Here is a tiny trained network, its code and every weight. The questions are about switching its units off for an input and a class, where a switched-off unit gives its printed mean instead of its output.

import numpy as np


def w(rows, s, z=0):
    codes = np.array(rows[::2]) - 128.0
    scale = np.full(codes.shape[1], s)
    scale[-1] = z or s
    return codes * scale


def f(y):
    return np.maximum(y, 0)


def log_softmax(a):
    a = a - a.max(-1, keepdims=True)
    return a - np.log(np.exp(a).sum(-1, keepdims=True))


def net(x, mask):
    res = np.array(x, float).reshape(1, 7) / 4 @ E
    y = f(res @ A[0][:, :-1].T + A[0][:, -1])
    res = res + np.where(mask, y, B[0][:, -1]) @ B[0][:, :-1]
    return log_softmax(res[-1] @ U[:, :-1].T + U[:, -1])


A, B = {}, {}
E = w([
[135,123,151,111,149,130,137,153],'x0',
[116,127,121,134,119,133,115,111],'x1',
[220,165,181,145,112,126,39,115],'x2',
[145,121,151,114,166,137,151,145],'x3',
[99,92,255,213,110,88,176,136],'x4',
[211,52,115,147,49,215,170,161],'x5',
[153,126,143,112,152,113,156,160],'x6',
],0.0087)
A[0] = w([
[123,123,227,228,79,69,145,127,78],'neuron 0',
[184,124,119,65,227,130,153,92,254],'neuron 1',
[146,187,128,168,67,91,55,132,167],'neuron 2',
[79,199,165,145,205,86,76,152,113],'neuron 3',
[73,109,85,125,126,91,176,153,60],'neuron 4',
[180,113,195,142,110,92,77,132,129],'neuron 5',
[69,140,197,164,133,127,178,148,126],'neuron 6',
[31,98,105,140,113,101,179,132,156],'neuron 7',
[67,183,177,101,149,1,147,92,71],'neuron 8',
[52,87,116,121,113,161,184,145,82],'neuron 9',
[195,82,128,182,26,163,179,174,75],'neuron 10',
[100,205,101,129,139,76,140,101,136],'neuron 11',
[56,84,104,150,170,141,180,129,93],'neuron 12',
],0.0089,0.0055)
B[0] = w([
[53,206,32,73,39,132,37,191,236],'neuron 0',
[107,105,90,149,71,69,76,162,254],'neuron 1',
[210,111,124,178,191,111,170,153,207],'neuron 2',
[143,95,166,102,100,175,151,78,236],'neuron 3',
[185,203,135,187,159,142,108,80,170],'neuron 4',
[137,157,194,255,216,83,131,174,200],'neuron 5',
[53,149,52,142,19,107,79,190,206],'neuron 6',
[192,127,131,191,188,86,95,133,215],'neuron 7',
[91,106,192,48,110,153,213,40,234],'neuron 8',
[154,180,145,140,249,146,153,85,188],'neuron 9',
[83,107,196,50,118,180,189,51,255],'neuron 10',
[128,82,157,93,69,165,147,95,210],'neuron 11',
[145,175,142,180,200,110,121,138,189],'neuron 12',
],0.0071,0.0077)
U = w([
[117,56,253,47,103,191,192,59,84],'0',
[126,67,136,182,127,60,112,153,255],'1',
[112,248,27,78,71,103,30,206,79],'2',
[199,213,211,234,247,87,104,139,70],'3',
],0.007,0.0091)

Each question gives the input, the list of numbers given to net, and the class t.
The units are the neurons (one row each of A and B). Each row of codes is followed by its name. A weight is (code - 128) times the scale printed after its matrix; where a second scale follows, it is the last column's (A, B and U).
mask holds one flag per neuron, in row order. A switched-off neuron (its flag False) gives its mean, the last column of its row in B, instead of its output. The means were averaged over made-up inputs and are rounded, as every weight is.
A unit's drop is (log p(t) with every unit on - log p(t) with that unit switched off) / (log p(t) with every unit on - log p(t) with every unit switched off).
The circuit of an input: a set's keep is (log p(t) with only the set's units on - log p(t) with every unit switched off) / (log p(t) with every unit on - log p(t) with every unit switched off). Starting from the 12 units with the biggest drops (on a tie, the unit counted first), units are removed one at a time, each time the one whose removal leaves the highest keep (on an exact tie, the one counted first), for as long as the keep stays at least 0.8.
circuit, biggest first: the units of the circuit, biggest drop first
unit that matters most: the unit with the biggest drop
k most important neurons: the k neurons with the biggest drops, biggest first
input [-1,-8,7,1,-4,-8,6], class 0: circuit, biggest first : neuron 8; neuron 3
input [-8,-4,8,6,-7,-7,-5], class 3: circuit, biggest first : neuron 2
input [7,-3,-8,2,4,4,-5], class 3: circuit, biggest first : neuron 9; neuron 12
input [4,4,-8,0,2,-4,-4], class 3: 2 most important neurons : neuron 7; neuron 12
input [-7,5,-1,-6,-6,-3,3], class 1: 4 most important neurons : neuron 0; neuron 6; neuron 2; neuron 11
input [2,-1,-6,2,8,3,8], class 2: circuit, biggest first : neuron 0; neuron 6
input [-4,-3,6,-1,-1,-6,2], class 0: circuit, biggest first : neuron 8; neuron 3
input [-8,8,-5,-6,-6,-7,0], class 0: 2 most important neurons : neuron 11; neuron 8
input [-2,-1,3,0,8,-6,3], class 2: 2 most important neurons : neuron 0; neuron 6
input [-8,-2,8,-7,0,8,2], class 0: 2 most important neurons : neuron 10; neuron 7
input [-2,-7,-4,-8,-6,-6,6], class 1: 4 most important neurons : neuron 10; neuron 0; neuron 1; neuron 7
input [0,3,-2,0,6,-4,-5], class 2: 3 most important neurons : neuron 0; neuron 6; neuron 10
input [3,-7,8,8,-7,-2,5], class 1: circuit, biggest first : neuron 1; neuron 0
input [0,-8,-5,-1,-6,-7,-2], class 0: circuit, biggest first : neuron 8; neuron 11
input [-6,-8,7,-4,3,2,-5], class 3: circuit, biggest first : neuron 5
input [-5,-5,-8,3,8,0,8], class 2: 4 most important neurons : neuron 6; neuron 0; neuron 5; neuron 2
input [-5,4,4,-7,-5,-5,6], class 1: 3 most important neurons : neuron 10; neuron 0; neuron 2
input [1,6,-5,-8,-7,-2,-8], class 1: 2 most important neurons : neuron 0; neuron 6
input [-8,0,8,5,-2,4,-4], class 3: circuit, biggest first : neuron 5; neuron 2
input [3,-7,-2,2,6,-7,-3], class 0: 3 most important neurons : neuron 8; neuron 3; neuron 11
input [8,-4,-6,2,4,5,-7], class 3: circuit, biggest first : neuron 9; neuron 12
input [-2,4,-7,8,-7,-5,-5], class 1: 2 most important neurons : neuron 0; neuron 1
input [-8,8,6,-4,3,2,4], class 3: unit that matters most : neuron 5
